Below are the code and all the weights of a small trained network. Each question names an input and a class and asks about switching units off, where a switched-off unit gives its printed mean instead of its output.

import numpy as np


def w(rows, s, z=0):
    codes = np.array(rows[::2]) - 128.0
    scale = np.full(codes.shape[1], s)
    scale[-1] = z or s
    return codes * scale


def f(y):
    return np.maximum(y, 0)


def log_softmax(a):
    a = a - a.max(-1, keepdims=True)
    return a - np.log(np.exp(a).sum(-1, keepdims=True))


def net(x, mask):
    res = np.array(x, float).reshape(1, 6) / 4 @ E
    y = f(res @ A[0][:, :-1].T + A[0][:, -1])
    res = res + np.where(mask, y, B[0][:, -1]) @ B[0][:, :-1]
    return log_softmax(res[-1] @ U[:, :-1].T + U[:, -1])


A, B = {}, {}
E = w([
[141,150,122,188,106,104,100,98],'x0',
[7,152,203,159,104,144,114,120],'x1',
[112,103,88,83,155,196,26,174],'x2',
[99,194,69,133,111,92,157,215],'x3',
[154,245,113,128,144,176,126,63],'x4',
[93,151,120,68,186,15,94,50],'x5',
],0.012)
A[0] = w([
[106,130,180,141,128,147,125,137,113],'N1',
[151,101,134,158,139,169,142,138,82],'N2',
[99,77,144,128,124,73,111,169,20],'N3',
[146,126,130,180,107,175,148,163,93],'N4',
[122,131,121,119,125,147,67,137,40],'N5',
[100,109,86,128,126,154,40,155,145],'N6',
[23,154,181,145,108,130,122,141,131],'N7',
[117,114,121,85,136,91,92,95,112],'N8',
[117,142,102,107,128,163,43,140,80],'N9',
[121,71,128,157,141,84,122,156,50],'N10',
[221,122,84,119,127,114,133,145,94],'N11',
[134,75,129,152,104,116,133,159,60],'N12',
[109,65,127,121,99,99,123,142,131],'N13',
[130,122,131,141,99,147,174,125,108],'N14',
[178,104,128,121,142,126,120,123,132],'N15',
[140,147,185,154,100,80,252,102,134],'N16',
[127,124,140,113,161,90,115,101,44],'N17',
[126,151,125,119,133,125,89,166,48],'N18',
[134,113,122,111,116,137,132,112,194],'N19',
[99,166,75,132,122,109,146,178,64],'N20',
[202,115,81,117,141,91,146,142,107],'N21',
[142,147,140,144,131,166,130,151,74],'N22',
[146,78,203,117,132,170,103,58,110],'N23',
[139,235,123,94,141,200,146,81,92],'N24',
[130,126,128,149,108,190,94,170,6],'N25',
[93,194,103,131,115,85,134,210,45],'N26',
[88,145,95,112,153,65,118,128,52],'N27',
[134,143,120,148,126,127,119,118,75],'N28',
[110,126,118,94,136,104,96,112,87],'N29',
[76,150,154,154,132,147,125,119,68],'N30',
[110,147,123,107,151,89,95,105,117],'N31',
],0.016,0.0019)
B[0] = w([
[111,119,89,100,100,114,125,112,172],'N1',
[136,142,142,114,84,151,148,125,179],'N2',
[125,144,133,185,120,70,103,160,190],'N3',
[133,132,170,88,61,127,149,149,202],'N4',
[127,120,142,118,175,125,155,130,172],'N5',
[128,128,151,109,218,140,151,131,210],'N6',
[109,118,42,28,124,99,77,119,233],'N7',
[134,144,162,106,86,148,154,133,198],'N8',
[132,131,155,111,212,140,148,140,201],'N9',
[127,148,129,190,135,86,117,156,180],'N10',
[100,117,73,62,119,104,99,111,212],'N11',
[130,152,152,169,111,86,119,152,175],'N12',
[141,153,131,185,125,90,103,140,183],'N13',
[133,124,162,88,122,138,136,123,168],'N14',
[101,127,89,123,125,129,120,107,178],'N15',
[131,126,179,96,251,168,155,153,255],'N16',
[140,124,145,110,89,153,146,146,186],'N17',
[128,121,141,134,159,139,142,119,156],'N18',
[119,121,124,136,129,129,131,119,150],'N19',
[146,119,120,187,119,167,135,63,184],'N20',
[101,118,77,68,131,130,86,120,203],'N21',
[120,132,153,113,91,120,145,132,168],'N22',
[145,119,81,212,120,193,145,54,246],'N23',
[126,144,139,238,110,23,84,187,238],'N24',
[133,128,162,86,106,140,139,138,197],'N25',
[145,108,100,207,111,196,146,52,204],'N26',
[140,131,170,98,78,147,151,142,192],'N27',
[114,108,128,135,130,116,139,154,146],'N28',
[141,129,150,101,102,139,136,143,177],'N29',
[131,119,77,82,116,111,103,137,184],'N30',
[118,116,155,93,79,136,147,151,195],'N31',
],0.023,0.018)
U = w([
[56,117,22,61,125,108,90,113,92],'0',
[119,138,169,117,255,151,198,151,77],'1',
[135,152,193,95,17,154,212,158,47],'2',
[116,180,126,222,120,46,109,179,253],'3',
[149,108,69,213,109,206,180,22,169],'4',
],0.0099,0.0015)

Each question gives the input, the list of numbers given to net, and the class t.
The units are the neurons (one row each of A and B). Each row of codes is followed by its name. A weight is (code - 128) times the scale printed after its matrix; where a second scale follows, it is the last column's (A, B and U).
mask holds one flag per neuron, in row order. A switched-off neuron (its flag False) gives its mean, the last column of its row in B, instead of its output. The means were averaged over made-up inputs and are rounded, as every weight is.
A unit's drop is (log p(t) with every unit on - log p(t) with that unit switched off) / (log p(t) with every unit on - log p(t) with every unit switched off).
most important unit: the unit with the biggest drop
top k neurons: the k neurons with the biggest drops, biggest first
drop of u: that unit's drop, to one decimal
input [4,0,0,8,6,8], class 2: most important unit : N27
input [-7,6,8,-6,3,-7], class 1: top 2 neurons : [N6; N9]
input [-3,5,4,-6,4,3], class 4: top 2 neurons : [N23; N11]
input [6,0,-4,8,7,-4], class 4: top 4 neurons : [N26; N20; N3; N10]
input [5,-4,5,7,-5,-5], class 4: top 2 neurons : [N26; N16]
input [-6,-1,2,-8,0,8], class 2: top 4 neurons : [N8; N31; N26; N17]
input [6,-5,1,-4,-6,-4], class 3: top 4 neurons : [N7; N12; N10; N13]
input [1,-7,-1,8,3,-5], class 4: top 3 neurons : [N26; N20; N7]
input [-6,2,6,-8,6,8], class 2: top 2 neurons : [N31; N8]
input [0,7,-4,-7,-5,0], class 0: top 2 neurons : [N7; N26]
input [0,5,-3,6,-5,-4], class 4: top 3 neurons : [N26; N24; N20]
input [0,-8,-5,-8,-4,3], class 0: top 2 neurons : [N21; N11]
input [-3,-6,-2,-3,2,8], class 2: drop of N8 : 0.2
input [4,-6,-1,-3,-5,-5], class 0: most important unit : N11
input [-3,5,-2,1,-1,-5], class 0: drop of N27 : 0.4
input [1,-2,-2,-5,6,5], class 3: drop of N4 : 0.1
